Here is a tiny trained network, its code and every weight. The questions are about switching its units off for an input and a class, where a switched-off unit gives its printed mean instead of its output.

import numpy as np


def w(rows, s, z=0):
    codes = np.array(rows[::2]) - 128.0
    scale = np.full(codes.shape[1], s)
    scale[-1] = z or s
    return codes * scale


def f(y):
    return np.maximum(y, 0)


def log_softmax(a):
    a = a - a.max(-1, keepdims=True)
    return a - np.log(np.exp(a).sum(-1, keepdims=True))


def net(x, mask):
    res = np.array(x, float).reshape(1, 5) / 4 @ E
    y = f(res @ A[0][:, :-1].T + A[0][:, -1])
    res = res + np.where(mask, y, B[0][:, -1]) @ B[0][:, :-1]
    return log_softmax(res[-1] @ U[:, :-1].T + U[:, -1])


A, B = {}, {}
E = w([
[154,167,97,126,150,92,191,92],'x0',
[93,214,121,161,204,117,107,153],'x1',
[48,203,255,110,67,103,69,91],'x2',
[68,130,60,228,135,55,107,154],'x3',
[179,131,195,166,105,118,182,192],'x4',
],0.011)
A[0] = w([
[171,93,170,67,60,228,107,118,143],'N0',
[224,136,211,85,137,154,197,85,252],'N1',
[136,179,163,106,187,194,112,146,101],'N2',
[102,215,108,107,196,134,141,120,111],'N3',
[153,125,74,94,44,159,154,114,167],'N4',
[81,123,152,125,105,81,73,71,248],'N5',
[147,112,46,193,121,120,196,164,143],'N6',
[114,200,82,141,119,69,177,190,203],'N7',
[75,143,254,86,78,171,78,93,172],'N8',
[106,113,167,124,136,62,170,139,47],'N9',
[56,197,75,124,251,47,160,110,208],'N10',
[190,75,29,174,97,120,168,164,191],'N11',
[224,170,227,215,109,84,164,129,182],'N12',
[139,97,149,51,110,115,147,22,215],'N13',
],0.0092,0.0036)
B[0] = w([
[108,121,149,94,200,150,197,90,209],'N0',
[51,133,96,128,103,133,178,149,218],'N1',
[186,189,164,175,163,162,119,124,160],'N2',
[166,150,148,180,125,153,67,54,177],'N3',
[67,111,122,58,144,56,199,87,171],'N4',
[33,176,52,132,88,123,147,137,213],'N5',
[59,37,144,97,147,165,176,24,208],'N6',
[114,54,88,154,186,180,139,94,196],'N7',
[71,155,201,190,165,84,191,145,252],'N8',
[164,129,94,158,135,160,136,52,147],'N9',
[211,139,59,131,89,139,81,54,237],'N10',
[113,89,58,96,169,66,182,77,225],'N11',
[68,99,106,186,138,224,137,66,209],'N12',
[92,117,102,2,132,117,217,105,197],'N13',
],0.0086,0.014)
U = w([
[223,197,122,143,213,142,1,88,186],'0',
[219,150,166,78,54,87,39,230,1],'1',
[104,208,174,104,159,162,132,165,28],'2',
[169,127,179,154,143,74,46,186,44],'3',
[166,97,40,227,135,162,92,113,61],'4',
[65,178,218,233,136,106,149,186,57],'5',
[39,182,21,132,88,95,97,114,148],'6',
[110,38,77,65,158,63,208,131,198],'7',
],0.0079,0.0047)

Each question gives the input, the list of numbers given to net, and the class t.
The units are the neurons (one row each of A and B). Each row of codes is followed by its name. A weight is (code - 128) times the scale printed after its matrix; where a second scale follows, it is the last column's (A, B and U).
mask holds one flag per neuron, in row order. A switched-off neuron (its flag False) gives its mean, the last column of its row in B, instead of its output. The means were averaged over made-up inputs and are rounded, as every weight is.
A unit's drop is (log p(t) with every unit on - log p(t) with that unit switched off) / (log p(t) with every unit on - log p(t) with every unit switched off).
The circuit of an input: a set's keep is (log p(t) with only the set's units on - log p(t) with every unit switched off) / (log p(t) with every unit on - log p(t) with every unit switched off). Starting from the 12 units with the biggest drops (on a tie, the unit counted first), units are removed one at a time, each time the one whose removal leaves the highest keep (on an exact tie, the one counted first), for as long as the keep stays at least 0.8.
circuit, biggest first: the units of the circuit, biggest drop first
k most important neurons: the k neurons with the biggest drops, biggest first
drop when u is switched off: that unit's drop, to one decimal
input [-7,4,6,6,1], class 5: 2 most important neurons : N8; N11
input [-7,5,0,-8,-2], class 2: most important neuron : N0
input [1,3,-4,-1,0], class 4: circuit, biggest first : N13; N4
input [-2,8,1,7,-8], class 4: circuit, biggest first : N10; N3
input [0,-3,1,1,7], class 5: circuit, biggest first : N13; N10
input [-7,0,3,1,-4], class 5: 3 most important neurons : N8; N10; N11
input [8,4,-4,5,8], class 4: 3 most important neurons : N10; N12; N13
input [1,3,-7,3,-5], class 4: 2 most important neurons : N10; N13
input [7,6,6,-3,5], class 5: drop when N11 is switched off : 0.1
input [6,6,-6,3,-7], class 4: drop when N10 is switched off : 0.2
input [-6,-4,7,-5,6], class 5: drop when N8 is switched off : 0.6
